Moves between points:
state | da te di zo sa vo
j873 | j23 j669 j342 j890 j354 j672
j491 | j320 j597 j186 j342 j220 j644
j942 | j615 j593 j585 j934 j893 j397
j699 | j341 j280 j870 j543 j63 j156
j299 | j835 j702 j774 j365 j611 j867
j588 | j464 j523 j365 j661 j936 j57
j538 | j653 j154 j320 j23 j890 j578
j693 | j369 j331 j492 j419 j663 j631
j121 | j650 j227 j154 j851 j448 j124
j365 | j702 j821 j112 j659 j867 j299
j426 | j460 j654 j165 j962 j339 j277
j64 | j780 j343 j426 j522 j620 j512
j934 | j593 j7 j199 j789 j397 j942
j870 | j105 j724 j271 j994 j602 j327
j271 | j628 j658 j934 j157 j553 j422
j644 | j711 j320 j957 j491 j473 j220
j867 | j755 j835 j527 j299 j782 j611
j628 | j870 j994 j593 j658 j534 j31
j473 | j342 j745 j967 j220 j769 j676
j663 | j905 j924 j588 j631 j627 j162
j512 | j333 j780 j277 j64 j654 j620
j393 | j696 j448 j890 j65 j653 j154
j755 | j936 j57 j836 j835 j365 j659
j339 | j975 j276 j720 j277 j885 j305
j67 | j246 j385 j975 j333 j64 j522
j659 | j821 j936 j971 j755 j299 j365
j354 | j578 j538 j644 j672 j597 j345
j448 | j848 j518 j562 j124 j282 j696
j162 | j419 j905 j57 j663 j523 j627
j157 | j658 j602 j789 j534 j422 j271
j73 | j63 j156 j534 j355 j870 j994
j967 | j8 j955 j924 j13 j209 j405
j936 | j492 j459 j867 j57 j702 j821
j504 | j405 j967 j663 j133 j369 j331
j890 | j669 j562 j745 j578 j672 j873
j780 | j361 j585 j460 j343 j67 j333
j57 | j459 j464 j299 j588 j821 j936
j333 | j385 j361 j276 j780 j522 j67
j220 | j745 j711 j13 j644 j676 j473
j518 | j788 j165 j834 j650 j851 j848
j405 | j186 j8 j905 j967 j977 j209
j282 | j121 j851 j23 j696 j65 j834
j924 | j133 j977 j523 j369 j419 j905
j534 | j602 j327 j314 j31 j271 j157
j611 | j659 j755 j542 j867 j30 j782
j340 | j277 j426 j518 j885 j462 j898
j314 | j553 j422 j423 j615 j934 j789
j627 | j693 j419 j936 j162 j464 j523
j7 | j157 j534 j893 j553 j615 j593
j585 | j51 j809 j522 j199 j385 j361
j48 | j542 j527 j73 j37 j699 j543
j63 | j48 j37 j602 j156 j105 j724
j542 | j971 j836 j63 j527 j341 j280
j209 | j957 j186 j419 j405 j133 j977
j522 | j343 j246 j962 j67 j512 j64
j341 | j774 j112 j105 j280 j48 j37
j602 | j73 j355 j553 j327 j628 j658
j277 | j276 j460 j788 j426 j305 j339
j464 | j663 j631 j702 j523 j492 j459
j851 | j227 j720 j393 j848 j124 j121
j419 | j331 j504 j459 j905 j631 j693
j672 | j538 j23 j491 j873 j345 j354
j331 | j209 j405 j162 j504 j924 j369
j553 | j534 j31 j397 j422 j593 j7
j885 | j426 j962 j650 j305 j898 j340
j397 | j314 j615 j361 j942 j809 j893
j615 | j422 j271 j51 j593 j789 j314
j343 | j585 j199 j654 j246 j333 j780
j422 | j31 j628 j942 j271 j7 j553
j955 | j220 j644 j977 j769 j186 j8
j724 | j543 j48 j658 j63 j355 j105
j977 | j13 j957 j693 j209 j504 j133
j112 | j782 j611 j543 j971 j527 j774
j769 | j644 j491 j209 j676 j8 j955
j423 | j397 j942 j780 j51 j199 j386
j661 | j523 j627 j659 j492 j57 j588
j654 | j522 j67 j305 j620 j276 j460
j31 | j327 j870 j615 j628 j157 j534
j836 | j867 j299 j37 j30 j112 j971
j342 | j597 j345 j8 j745 j644 j491
j51 | j942 j934 j343 j809 j386 j423
j154 | j282 j696 j873 j393 j562 j653
j37 | j527 j774 j355 j341 j543 j48
j460 | j64 j522 j885 j654 j975 j276
j653 | j834 j282 j672 j154 j669 j562
j523 | j631 j693 j821 j627 j459 j464
j962 | j654 j620 j462 j975 j277 j426
j369 | j977 j209 j627 j331 j905 j924
j355 | j156 j699 j31 j105 j994 j73
j133 | j967 j13 j631 j977 j331 j504
j835 | j57 j588 j30 j702 j659 j755
j8 | j473 j220 j133 j955 j957 j186
j905 | j504 j133 j464 j924 j693 j419
j186 | j676 j473 j504 j8 j13 j957
j65 | j448 j124 j578 j834 j154 j393
j669 | j393 j65 j345 j562 j538 j23
j386 | j893 j397 j333 j423 j585 j199
j276 | j512 j64 j340 j460 j962 j975
j593 | j271 j157 j809 j7 j314 j615
j720 | j898 j340 j448 j788 j650 j227
j975 | j620 j512 j898 j276 j426 j962
j809 | j934 j789 j246 j893 j423 j51
j562 | j65 j834 j354 j653 j23 j669
j696 | j851 j848 j669 j448 j834 j282
j789 | j7 j553 j386 j314 j942 j934
j543 | j280 j542 j994 j48 j156 j699
j492 | j627 j162 j755 j459 j588 j661
j327 | j355 j105 j422 j870 j658 j602
j305 | j962 j975 j227 j339 j340 j885
j124 | j518 j650 j653 j121 j696 j448
j280 | j112 j971 j724 j542 j37 j341
j156 | j37 j341 j327 j699 j724 j63
j893 | j789 j314 j385 j397 j51 j809
j711 | j354 j672 j769 j320 j342 j745
j527 | j836 j30 j156 j774 j280 j542
j658 | j994 j73 j7 j602 j31 j628
j361 | j423 j51 j64 j585 j246 j385
j676 | j491 j342 j405 j473 j955 j769
j848 | j720 j788 j65 j518 j121 j851
j385 | j386 j423 j512 j361 j343 j246
j620 | j67 j333 j339 j512 j460 j654
j320 | j672 j873 j676 j597 j745 j711
j788 | j340 j885 j124 j165 j227 j720
j459 | j162 j663 j835 j464 j661 j492
j165 | j885 j305 j121 j462 j720 j788
j994 | j724 j63 j157 j73 j327 j870
j227 | j462 j898 j696 j720 j518 j650
j578 | j562 j653 j711 j538 j873 j890
j13 | j955 j769 j369 j957 j405 j967
j782 | j365 j659 j280 j611 j836 j30
j30 | j299 j365 j341 j782 j971 j836
j650 | j165 j462 j282 j227 j848 j518
j631 | j924 j369 j661 j693 j162 j663
j246 | j199 j386 j620 j385 j780 j343
j774 | j30 j782 j699 j112 j542 j527
j898 | j339 j277 j848 j340 j165 j462
j199 | j809 j893 j67 j386 j361 j585
j971 | j611 j867 j48 j836 j774 j112
j105 | j699 j543 j628 j724 j73 j355
j345 | j890 j578 j220 j354 j320 j597
j834 | j124 j121 j538 j282 j393 j65
j702 | j588 j661 j782 j821 j755 j835
j462 | j305 j339 j851 j898 j788 j165
j745 | j345 j354 j955 j711 j491 j342
j821 | j661 j492 j611 j936 j835 j702
j597 | j873 j890 j473 j345 j711 j320
j957 | j769 j676 j331 j186 j967 j13
j23 | j154 j393 j597 j669 j578 j538

The rows follow the links: the fewer symbols apart two points are, the more alike their rows tend to be.

Rows of some points; one shown again gets a slightly different row:
j340: 269	468	-343	87	158	-340	-216	-40	283	38	158	-248	-104	-122	-344	-102	382	-122	195	84	-111	68	464	268	379	456	-50	-12	-530	-149	41	-597	-57	438	34	-346	-907	438	-34	425	-377	-693	-746	-500	65
j246: 471	99	-174	236	-384	-215	600	-51	281	134	-19	-264	-193	-556	449	-3	144	154	-178	324	-527	-270	156	-43	303	99	-561	-512	-83	-359	217	-793	49	-195	-271	-335	-231	1024	-116	582	-115	-216	-54	-301	-36
j422: 128	-334	-62	211	-242	47	86	-590	118	-401	630	-111	-232	163	356	-288	164	118	526	-38	-164	-692	229	-853	492	-112	-3	-269	-91	53	75	-631	-41	-57	61	-488	580	649	-56	458	-442	-297	243	297	-233
j821: -416	-416	232	-71	60	264	-370	-182	-322	-227	253	229	214	546	-10	-74	-192	-69	314	-419	482	-155	-191	-470	-90	-249	553	293	277	315	-194	626	-40	-1	231	219	882	-710	96	-371	73	328	446	634	-114
j672: -1	446	-121	80	99	-340	-474	610	-152	476	-377	-119	451	-52	-451	247	28	-319	-172	-285	545	622	113	699	8	539	299	245	-107	-206	-274	349	-23	437	24	335	-689	-488	125	-118	279	-16	-575	-243	204
j305: 311	415	-341	184	29	-377	-227	-25	260	82	183	-310	-18	-127	-275	-63	373	-142	228	9	-34	35	486	219	465	523	-29	-85	-507	-217	-18	-667	-61	440	18	-386	-834	494	-10	521	-367	-668	-729	-449	44
j186: -404	166	100	-462	588	221	-389	173	-86	-46	-294	300	-11	263	-614	59	-107	-72	-111	13	121	535	-206	551	-607	-177	240	530	-36	331	-49	777	-4	113	168	334	-395	-963	42	-649	103	125	-193	-143	126
j585: 410	42	-151	131	-283	-101	625	-227	336	-35	54	-196	-353	-460	414	-60	155	229	-120	416	-637	-318	119	-128	226	-45	-627	-466	-125	-240	313	-804	55	-244	-237	-385	-162	994	-147	523	-203	-222	54	-297	-48
j934: 178	-170	-123	23	-65	102	339	-602	283	-433	491	-64	-491	-38	283	-295	184	256	307	296	-591	-576	187	-561	273	-247	-328	-282	-201	64	294	-747	4	-177	12	-536	172	786	-130	418	-483	-414	127	-68	-185
j345: -69	420	-108	56	188	-278	-579	524	-150	387	-294	-73	441	59	-530	212	48	-326	-88	-317	575	598	122	648	-13	513	383	322	-146	-120	-287	400	-57	474	52	331	-665	-583	132	-157	224	-46	-583	-185	217
j851: 173	542	-235	-193	351	-181	37	196	310	121	-317	-69	-199	-295	-440	42	195	-16	-235	380	-374	429	170	752	-164	215	-318	73	-416	-98	146	-271	32	186	-49	-96	-1185	156	-80	56	-146	-413	-687	-727	162
j341: -111	-531	263	-87	-188	385	471	-288	-93	-253	102	200	-219	31	554	-72	-264	287	-68	151	-294	-413	-340	-576	-213	-607	-181	-197	419	166	167	147	51	-545	-57	45	981	85	-63	-179	101	441	820	445	-171
j942: 216	-143	-111	4	-55	100	406	-579	315	-418	441	-79	-485	-78	309	-285	205	266	249	365	-634	-565	174	-499	238	-241	-380	-287	-208	63	294	-761	11	-194	-17	-540	103	804	-145	422	-474	-387	121	-111	-175
j720: 170	529	-289	-138	328	-227	-128	4	350	0	-22	-122	-222	-178	-470	-68	323	-54	53	250	-290	240	317	512	77	296	-182	90	-522	-64	104	-445	-33	335	22	-281	-1099	283	-62	205	-340	-618	-755	-655	118
j343: 490	119	-182	293	-400	-272	552	-2	251	142	-25	-302	-149	-529	442	15	145	114	-192	320	-447	-242	175	-35	354	164	-551	-517	-110	-364	195	-817	30	-144	-269	-313	-238	1006	-101	609	-104	-196	-71	-310	1
j957: -422	155	113	-474	567	239	-338	183	-77	-67	-322	329	-21	253	-591	56	-148	-39	-138	44	91	505	-246	554	-617	-194	194	521	-1	319	-42	778	13	61	173	352	-336	-944	43	-679	153	162	-142	-111	158
j276: 464	309	-323	420	-295	-467	2	78	171	241	133	-419	131	-306	79	4	310	-104	90	-36	15	-81	450	66	631	575	-115	-314	-335	-395	-28	-752	-48	328	-140	-304	-534	778	-23	667	-177	-481	-526	-326	24
j745: -227	365	-60	-102	360	-164	-677	369	-148	206	-196	33	326	211	-656	116	53	-295	42	-316	549	562	105	571	-109	365	475	428	-183	45	-257	513	-53	485	154	280	-592	-761	118	-298	114	-73	-553	-147	175
j628: 170	-438	0	354	-452	-7	137	-426	-36	-196	567	-134	-11	140	551	-188	60	66	388	-203	41	-681	156	-895	535	-32	78	-325	96	-55	-13	-480	-49	-79	19	-317	848	575	2	434	-220	-60	419	466	-226
j693: -290	-165	275	-91	-5	169	-78	390	-351	235	-392	215	333	92	28	246	-362	-77	-320	-211	406	315	-409	186	-425	-147	246	200	447	87	-162	866	43	-168	-13	554	421	-797	94	-557	542	669	393	331	63
j63: 74	-526	191	216	-499	188	451	-211	-133	-94	170	29	-9	-48	714	-19	-204	184	-55	-9	-83	-514	-213	-695	119	-337	-155	-348	406	-36	58	-103	45	-469	-145	-23	1050	352	-21	107	160	433	786	508	-196
j789: 169	-193	-113	4	-77	95	311	-635	284	-444	509	-73	-467	-2	277	-325	219	219	352	262	-534	-613	211	-603	311	-221	-282	-255	-202	85	246	-733	-8	-157	6	-556	209	790	-126	416	-499	-391	143	-7	-177
j836: -337	-514	277	-289	135	506	152	-471	-91	-482	232	336	-289	367	191	-196	-209	233	185	72	-186	-355	-317	-582	-349	-670	56	115	271	437	109	354	15	-396	135	-2	894	-299	-36	-384	-73	312	701	450	-166
j162: -294	-242	284	-12	-74	135	-192	334	-415	209	-263	202	407	196	69	205	-331	-124	-181	-351	544	229	-340	11	-267	-97	368	196	449	80	-233	832	-2	-93	21	526	619	-771	120	-492	495	637	409	459	49
j597: -124	416	-93	28	220	-261	-611	495	-166	339	-263	-56	415	112	-558	189	61	-349	-33	-320	597	583	103	626	-19	495	429	357	-169	-89	-295	429	-63	496	85	311	-640	-637	119	-188	202	-49	-584	-178	200
j615: 158	-219	-99	66	-124	106	210	-656	232	-452	595	-76	-412	82	287	-319	209	193	435	169	-413	-651	227	-688	383	-207	-174	-251	-190	90	200	-715	-26	-94	43	-562	335	730	-96	434	-504	-383	158	69	-195
j975: 432	328	-311	398	-241	-454	-75	72	194	222	141	-401	112	-295	7	-10	310	-146	119	-63	35	-62	462	78	601	593	-88	-267	-352	-379	-47	-759	-53	366	-91	-323	-591	750	-12	655	-227	-492	-550	-334	25
j7: 121	-278	-88	136	-177	68	142	-628	179	-428	610	-93	-323	127	319	-326	190	157	498	47	-293	-668	226	-778	437	-154	-81	-255	-141	68	132	-655	-41	-66	64	-534	444	680	-63	433	-487	-358	191	176	-213
j112: -274	-521	285	-253	38	487	281	-419	-79	-438	194	327	-293	274	279	-154	-219	269	86	129	-268	-371	-332	-574	-340	-689	-54	25	319	374	170	285	41	-454	81	30	901	-198	-47	-344	-28	353	733	452	-164
j593: 152	-266	-86	108	-140	87	178	-633	204	-437	612	-95	-367	121	302	-316	214	173	459	114	-344	-670	230	-756	392	-166	-119	-231	-169	77	174	-681	-38	-62	78	-541	389	701	-93	431	-502	-388	182	147	-189

Each walk starts at a row. The symbols on each line, taken left to right, move it on to the next point.
Answer with the point's row; about right is enough.
new walk
178	546	-119	-42	121	-288	47	594	92	467	-585	-105	129	-436	-300	260	33	-120	-497	171	-44	628	31	903	-191	366	-259	24	-151	-279	-9	36	52	143	-158	197	-1010	-46	12	-37	241	-53	-558	-580	236
te sa zo vo: 165	567	-158	-140	202	-242	97	467	195	348	-524	-74	-13	-422	-343	186	92	-47	-445	292	-232	578	63	895	-241	278	-331	46	-247	-213	75	-73	42	148	-144	106	-1094	33	-21	-9	121	-177	-584	-666	223
da vo zo da sa: 175	556	-260	-212	359	-185	6	152	322	77	-244	-79	-221	-279	-468	13	224	-16	-175	345	-375	379	195	716	-124	215	-313	84	-445	-73	137	-279	27	194	-39	-138	-1175	180	-70	97	-197	-455	-705	-727	176
new walk
-318	295	-14	-299	536	18	-633	233	-115	23	-183	149	141	322	-711	66	14	-208	86	-192	404	527	-3	545	-299	157	441	530	-160	219	-193	632	-41	381	226	267	-534	-889	71	-456	32	-71	-461	-154	155
da zo da sa vo vo di da: -307	294	-35	-244	493	-17	-638	260	-112	72	-156	108	195	310	-716	37	32	-239	80	-224	435	543	44	540	-247	205	453	530	-184	192	-205	594	-42	427	209	279	-559	-865	113	-431	51	-89	-486	-141	155
zo te di sa sa zo: -392	216	62	-435	580	141	-483	175	-93	-37	-221	258	31	306	-686	34	-67	-99	-22	-35	204	519	-136	537	-521	-79	312	558	-96	308	-89	725	-10	210	209	302	-450	-954	50	-582	76	6	-301	-128	138
new walk
-361	11	237	-389	331	260	-73	329	-164	95	-480	315	57	118	-274	176	-297	3	-360	42	106	471	-414	471	-693	-275	72	356	252	208	-38	882	43	-155	33	500	-29	-883	38	-692	382	493	163	53	121
zo te di sa sa zo: -311	-136	284	-177	83	209	-43	409	-296	206	-465	255	255	60	-61	252	-359	-46	-378	-126	307	386	-392	300	-531	-208	159	239	424	107	-114	866	55	-194	-5	566	330	-823	60	-611	505	650	353	240	97
te di sa di zo: -371	-372	252	9	-18	188	-382	-4	-390	-69	149	180	322	480	5	34	-227	-109	191	-460	599	-45	-206	-374	-77	-153	555	253	356	222	-261	699	-37	12	183	328	846	-729	138	-390	222	445	419	647	-82
new walk
-259	316	-62	-191	452	-73	-666	286	-131	124	-173	77	228	285	-699	66	35	-265	84	-246	485	549	30	546	-192	262	445	507	-189	159	-242	580	-40	457	221	264	-561	-822	103	-376	61	-95	-504	-132	161
vo te zo sa da sa vo: -143	366	-74	-19	268	-218	-628	437	-155	299	-243	-20	399	146	-609	171	40	-319	-8	-318	585	566	96	615	-25	450	447	376	-173	-20	-292	467	-56	496	108	313	-605	-664	106	-221	165	-77	-583	-148	198
di vo te zo di: -424	186	78	-449	600	187	-429	180	-84	-43	-248	284	4	285	-666	42	-95	-91	-67	-17	166	526	-162	553	-563	-112	264	545	-67	342	-95	733	13	140	198	318	-417	-947	37	-625	95	63	-232	-148	136
new walk
-400	57	200	-434	433	262	-135	279	-130	39	-458	337	9	127	-379	142	-239	-10	-299	75	70	496	-355	501	-694	-281	101	425	179	256	-21	837	48	-109	79	445	-135	-927	34	-710	294	373	75	-23	151
zo di da te vo: -395	88	194	-463	485	269	-168	246	-120	4	-412	352	-5	162	-433	117	-208	-23	-255	69	59	506	-327	529	-700	-287	121	445	140	282	-25	839	57	-80	102	411	-195	-918	26	-721	268	334	13	-59	143
vo di vo sa vo vo: -306	-261	258	17	-97	140	-201	296	-404	183	-215	179	413	230	72	185	-320	-109	-115	-371	585	197	-322	-58	-242	-89	389	197	459	79	-244	803	-1	-75	56	514	656	-775	116	-476	481	628	414	509	30
new walk
471	289	-301	444	-337	-470	55	102	155	262	89	-413	127	-334	139	24	277	-97	39	-24	1	-81	404	48	623	565	-156	-363	-284	-430	-27	-784	-33	272	-152	-300	-495	810	-3	694	-145	-436	-462	-316	22
sa da sa da te sa: 521	155	-194	358	-435	-330	476	58	228	230	-10	-332	-41	-526	426	39	165	62	-187	218	-336	-199	222	-13	443	281	-484	-535	-107	-435	122	-826	32	-58	-282	-293	-282	1015	-78	653	-66	-222	-154	-320	-9
zo da zo da: 315	-38	-127	16	-154	28	552	-397	358	-258	234	-96	-489	-307	357	-182	160	262	43	451	-721	-443	122	-295	183	-198	-553	-377	-152	-73	329	-796	55	-261	-123	-485	-60	932	-162	451	-356	-325	84	-246	-114
new walk
119	-495	142	339	-561	85	382	-229	-138	-65	261	-52	56	-23	725	-42	-147	142	58	-132	13	-571	-93	-758	291	-196	-51	-398	371	-107	0	-224	3	-349	-119	-73	1058	443	-8	234	97	318	689	512	-196
te sa vo te sa di vo: 155	-459	66	398	-553	2	203	-328	-115	-119	458	-129	66	70	647	-113	-23	83	258	-199	81	-644	39	-850	481	-75	49	-369	222	-80	-33	-376	-39	-191	-57	-188	971	522	21	380	-75	125	555	511	-237
sa di vo di da vo sa: 266	-112	-101	12	-95	60	480	-502	353	-335	318	-94	-507	-184	313	-250	180	263	151	408	-699	-535	151	-407	187	-234	-468	-335	-182	-14	312	-793	18	-231	-61	-503	16	885	-159	427	-423	-366	99	-163	-146
new walk
38	458	-119	108	72	-359	-375	667	-105	526	-449	-127	449	-166	-394	271	18	-309	-278	-221	475	635	101	774	1	548	184	169	-92	-260	-243	296	-6	385	-51	347	-737	-394	103	-68	331	20	-562	-310	241
te te te sa zo te: 168	550	-280	-155	370	-190	-42	91	344	38	-132	-92	-244	-210	-463	-58	282	-21	-67	328	-336	308	254	610	-30	250	-262	92	-507	-48	131	-353	-16	278	0	-231	-1162	234	-76	151	-280	-555	-732	-711	136
da da da te sa te: 512	231	-252	434	-441	-395	301	114	191	306	1	-411	70	-479	348	55	202	-16	-98	87	-156	-147	303	22	553	412	-351	-479	-180	-461	52	-803	-7	89	-225	-275	-367	954	-43	683	-76	-289	-293	-293	0
new walk
383	-3	-143	75	-202	-24	619	-309	342	-135	125	-135	-416	-387	389	-125	156	250	-73	460	-714	-400	131	-220	173	-120	-596	-440	-125	-159	331	-803	62	-255	-189	-455	-106	959	-159	481	-282	-272	70	-281	-84
zo zo sa da vo da sa: 232	-89	-93	-9	-80	80	447	-539	334	-361	377	-76	-485	-136	289	-254	192	267	186	400	-674	-538	152	-463	199	-241	-434	-309	-208	40	301	-770	26	-214	-48	-546	57	837	-143	415	-463	-386	116	-147	-156
te sa vo te sa di vo: 325	-28	-111	51	-161	-11	586	-372	361	-187	185	-125	-440	-337	365	-158	171	265	-15	461	-744	-418	116	-237	161	-176	-587	-407	-146	-117	320	-809	48	-260	-169	-453	-97	943	-133	454	-329	-289	76	-255	-99
